Below are the code and all the weights of a small trained network. Each question names an input and a target symbol and asks about switching units off, where a switched-off unit gives its printed mean instead of its output.

import numpy as np


def w(rows, s, z=0):
    codes = np.array(rows[::2]) - 128.0
    scale = np.full(codes.shape[1], s)
    scale[-1] = z or s
    return codes * scale


def f(y):
    return y / 2 * (1 + np.tanh(0.7978845608 * (y + 0.044715 * y**3)))


def softmax(a):
    e = np.exp(a - a.max(-1, keepdims=True))
    return e / e.sum(-1, keepdims=True)


def log_softmax(a):
    a = a - a.max(-1, keepdims=True)
    return a - np.log(np.exp(a).sum(-1, keepdims=True))


def net(x, mask):
    ids = ['αβγδεζθλμξπστφψω'.index(c) for c in x.split()]
    T = len(ids)
    res = E[ids] + P[:T]
    u = 0
    for l in range(2):
        r = res
        for j in range(3):
            rows = slice(4 * j, 4 * j + 4)
            q, k, v = (r @ M[l][rows].T for M in (Q, K, V))
            z = softmax(np.where(np.tri(T) > 0, q @ k.T / 4**0.5, -1e9)) @ v
            o = O[l][rows]
            res = res + np.where(mask[u + j], z, o[:, -1]) @ o[:, :-1]
        u += 3
        y = f(res @ A[l][:, :-1].T + A[l][:, -1])
        res = res + np.where(mask[u : u + 8], y, B[l][:, -1]) @ B[l][:, :-1]
        u += 8
    return log_softmax(res[-1] @ U[:, :-1].T + U[:, -1])


Q, K, V, O, A, B = {}, {}, {}, {}, {}, {}
E = w([
[131,146,115],'α',
[113,173,122],'β',
[126,164,101],'γ',
[126,146,127],'δ',
[123,153,119],'ε',
[91,163,141],'ζ',
[151,163,100],'θ',
[155,162,95],'λ',
[175,122,102],'μ',
[99,128,153],'ξ',
[150,138,104],'π',
[106,145,143],'σ',
[211,38,138],'τ',
[176,69,135],'φ',
[246,91,69],'ψ',
[110,50,207],'ω',
],0.014)
P = w([
[80,113,110],'0',
[150,162,169],'1',
[138,106,43],'2',
[158,120,190],'3',
[145,161,164],'4',
[166,97,32],'5',
[160,127,189],'6',
[144,158,164],'7',
[174,66,6],'8',
[149,115,179],'9',
[135,146,154],'10',
],0.016)
Q[0] = w([
[113,188,114],'0.h0',
[122,121,85],'0.h0',
[158,116,102],'0.h0',
[183,154,171],'0.h0',
[61,50,183],'0.h1',
[99,81,135],'0.h1',
[148,185,16],'0.h1',
[25,221,32],'0.h1',
[37,101,78],'0.h2',
[122,64,173],'0.h2',
[193,80,175],'0.h2',
[216,150,255],'0.h2',
],0.0087)
K[0] = w([
[129,129,116],'0.h0',
[102,46,154],'0.h0',
[97,186,124],'0.h0',
[38,103,161],'0.h0',
[171,119,203],'0.h1',
[77,171,226],'0.h1',
[43,86,78],'0.h1',
[140,146,170],'0.h1',
[70,186,211],'0.h2',
[227,153,88],'0.h2',
[118,82,41],'0.h2',
[139,2,72],'0.h2',
],0.009)
V[0] = w([
[190,150,176],'0.h0',
[35,48,49],'0.h0',
[85,85,21],'0.h0',
[20,58,80],'0.h0',
[201,189,159],'0.h1',
[52,2,111],'0.h1',
[96,80,39],'0.h1',
[158,128,215],'0.h1',
[192,227,196],'0.h2',
[147,170,126],'0.h2',
[171,157,101],'0.h2',
[74,112,115],'0.h2',
],0.0089)
O[0] = w([
[80,124,45,152],'0.h0',
[217,191,164,74],'0.h0',
[253,230,215,105],'0.h0',
[200,196,163,71],'0.h0',
[77,89,50,117],'0.h1',
[146,197,172,126],'0.h1',
[149,181,203,239],'0.h1',
[127,73,19,25],'0.h1',
[106,79,84,7],'0.h2',
[161,112,115,128],'0.h2',
[161,124,97,206],'0.h2',
[99,130,131,109],'0.h2',
],0.0051,0.0017)
A[0] = w([
[203,153,68,252],'0.n0',
[53,197,144,96],'0.n1',
[109,119,201,163],'0.n2',
[91,101,215,138],'0.n3',
[4,136,178,204],'0.n4',
[60,120,186,170],'0.n5',
[131,211,75,168],'0.n6',
[175,51,45,80],'0.n7',
],0.012,0.0024)
B[0] = w([
[39,110,199,254],'0.n0',
[171,217,24,169],'0.n1',
[254,141,103,185],'0.n2',
[219,136,92,183],'0.n3',
[122,55,52,193],'0.n4',
[208,100,24,170],'0.n5',
[58,164,87,195],'0.n6',
[75,157,171,225],'0.n7',
],0.0074,0.0045)
Q[1] = w([
[93,121,92],'1.h0',
[221,140,103],'1.h0',
[88,156,89],'1.h0',
[128,38,83],'1.h0',
[152,141,196],'1.h1',
[87,61,118],'1.h1',
[111,189,39],'1.h1',
[174,169,64],'1.h1',
[244,169,75],'1.h2',
[20,80,154],'1.h2',
[219,102,129],'1.h2',
[255,77,214],'1.h2',
],0.009)
K[1] = w([
[160,98,148],'1.h0',
[16,49,150],'1.h0',
[151,166,118],'1.h0',
[193,82,43],'1.h0',
[24,169,158],'1.h1',
[149,121,70],'1.h1',
[158,54,225],'1.h1',
[107,42,188],'1.h1',
[22,28,64],'1.h2',
[245,208,174],'1.h2',
[136,45,65],'1.h2',
[104,52,196],'1.h2',
],0.011)
V[1] = w([
[174,98,125],'1.h0',
[189,198,90],'1.h0',
[120,102,149],'1.h0',
[90,124,112],'1.h0',
[127,157,150],'1.h1',
[121,133,136],'1.h1',
[128,76,133],'1.h1',
[105,162,50],'1.h1',
[150,73,249],'1.h2',
[185,105,192],'1.h2',
[115,197,119],'1.h2',
[101,190,150],'1.h2',
],0.014)
O[1] = w([
[182,140,88,146],'1.h0',
[118,26,91,246],'1.h0',
[187,182,177,97],'1.h0',
[117,166,137,91],'1.h0',
[161,194,129,148],'1.h1',
[124,138,96,124],'1.h1',
[163,101,173,89],'1.h1',
[141,219,113,134],'1.h1',
[142,2,193,90],'1.h2',
[149,2,160,149],'1.h2',
[69,100,98,180],'1.h2',
[30,156,184,161],'1.h2',
],0.0078,0.012)
A[1] = w([
[63,160,167,147],'1.n0',
[217,230,137,205],'1.n1',
[50,154,234,128],'1.n2',
[171,104,241,212],'1.n3',
[108,112,114,206],'1.n4',
[50,61,120,191],'1.n5',
[254,137,142,2],'1.n6',
[192,33,178,22],'1.n7',
],0.0088,0.0089)
B[1] = w([
[137,191,183,170],'1.n0',
[140,51,51,189],'1.n1',
[245,104,143,165],'1.n2',
[88,77,171,194],'1.n3',
[181,181,183,199],'1.n4',
[154,142,125,253],'1.n5',
[44,115,128,158],'1.n6',
[115,205,110,195],'1.n7',
],0.011,0.013)
U = w([
[85,123,143,177],'α',
[33,123,93,86],'β',
[28,169,165,111],'γ',
[140,121,141,185],'δ',
[83,118,133,185],'ε',
[80,92,80,29],'ζ',
[198,178,157,154],'θ',
[211,181,165,110],'λ',
[174,112,164,177],'μ',
[229,97,111,90],'ξ',
[151,135,159,221],'π',
[154,111,123,222],'σ',
[57,76,159,144],'τ',
[87,76,155,153],'φ',
[171,94,180,93],'ψ',
[44,12,82,4],'ω',
],0.011,0.0045)

Each question gives the input, a string of symbols that net reads in full, and the target symbol t.
The units are the heads (4 rows each of Q, K, V and O) and the neurons (one row each of A and B). Each row of codes is followed by its name. A weight is (code - 128) times the scale printed after its matrix; where a second scale follows, it is the last column's (O, A, B and U).
mask holds one flag per unit, layer by layer, with each layer's heads first. A switched-off unit (its flag False) gives its mean, the last column of its rows in O or B, instead of its output. The means were averaged over made-up inputs and are rounded, as every weight is.
A unit's drop is (log p(t) with every unit on - log p(t) with that unit switched off) / (log p(t) with every unit on - log p(t) with every unit switched off).
top k neurons: the k neurons with the biggest drops, biggest first
top k neurons in layer l: the k neurons of layer l with the biggest drops, biggest first
which heads matter: for each layer, one digit per head in row order, 1 if its drop is at least 0.15 and else 0, layers parted by /
input ψ λ β λ σ ψ σ ζ, target ζ: which heads matter : 110 / 001
input ω π ζ, target ξ: which heads matter : 101 / 101
input ξ γ β α ω ω π, target ω: which heads matter : 000 / 101
input ξ λ ε θ θ ξ σ α β, target ω: top 3 neurons : 0.n2, 0.n1, 0.n3
input ω λ σ π ξ β, target ξ: which heads matter : 111 / 101
input μ θ μ φ β ω λ, target ω: top neuron in layer 0 : 0.n6
input β γ σ β ω α β λ β, target γ: which heads matter : 100 / 001
input μ σ θ θ τ λ θ β θ ω ξ, target ξ: top 3 neurons : 0.n0, 0.n5, 0.n4
input μ ε β β τ β δ β ψ, target ψ: which heads matter : 110 / 001
input ξ ξ ε, target ω: top 3 neurons : 0.n2, 0.n0, 0.n3
input β λ θ μ ω ξ, target γ: which heads matter : 100 / 001
input ζ ω α, target β: top 2 neurons in layer 0 : 0.n2, 0.n1
input ζ ζ β ξ ψ σ λ σ σ, target β: top 2 neurons : 0.n1, 0.n2
input ω γ ε β ξ, target ξ: which heads matter : 110 / 000
input σ ψ ω γ, target ω: which heads matter : 001 / 101
input ζ ε τ λ β τ σ, target τ: top 3 neurons : 1.n3, 0.n0, 1.n6
input β β δ τ, target τ: which heads matter : 010 / 001
input θ λ β, target λ: top neuron : 1.n2
input ζ φ ζ γ σ λ, target β: which heads matter : 111 / 101
input θ ε ζ, target λ: which heads matter : 100 / 001
input τ θ γ θ, target θ: top 2 neurons in layer 1 : 1.n0, 1.n2
input μ ω ξ ξ ξ β ψ θ ψ, target ψ: which heads matter : 010 / 001
input θ θ β π θ ψ, target λ: which heads matter : 000 / 001
input α ε β λ, target λ: top 2 neurons in layer 1 : 1.n2, 1.n0
input β γ ω δ, target ω: top 2 neurons : 1.n1, 1.n6
input π α δ λ λ β α σ ω β, target ω: top 2 neurons in layer 0 : 0.n0, 0.n6
input β λ ψ, target γ: top 2 neurons : 0.n1, 0.n0
input β γ β τ δ λ, target γ: top neuron in layer 0 : 0.n1
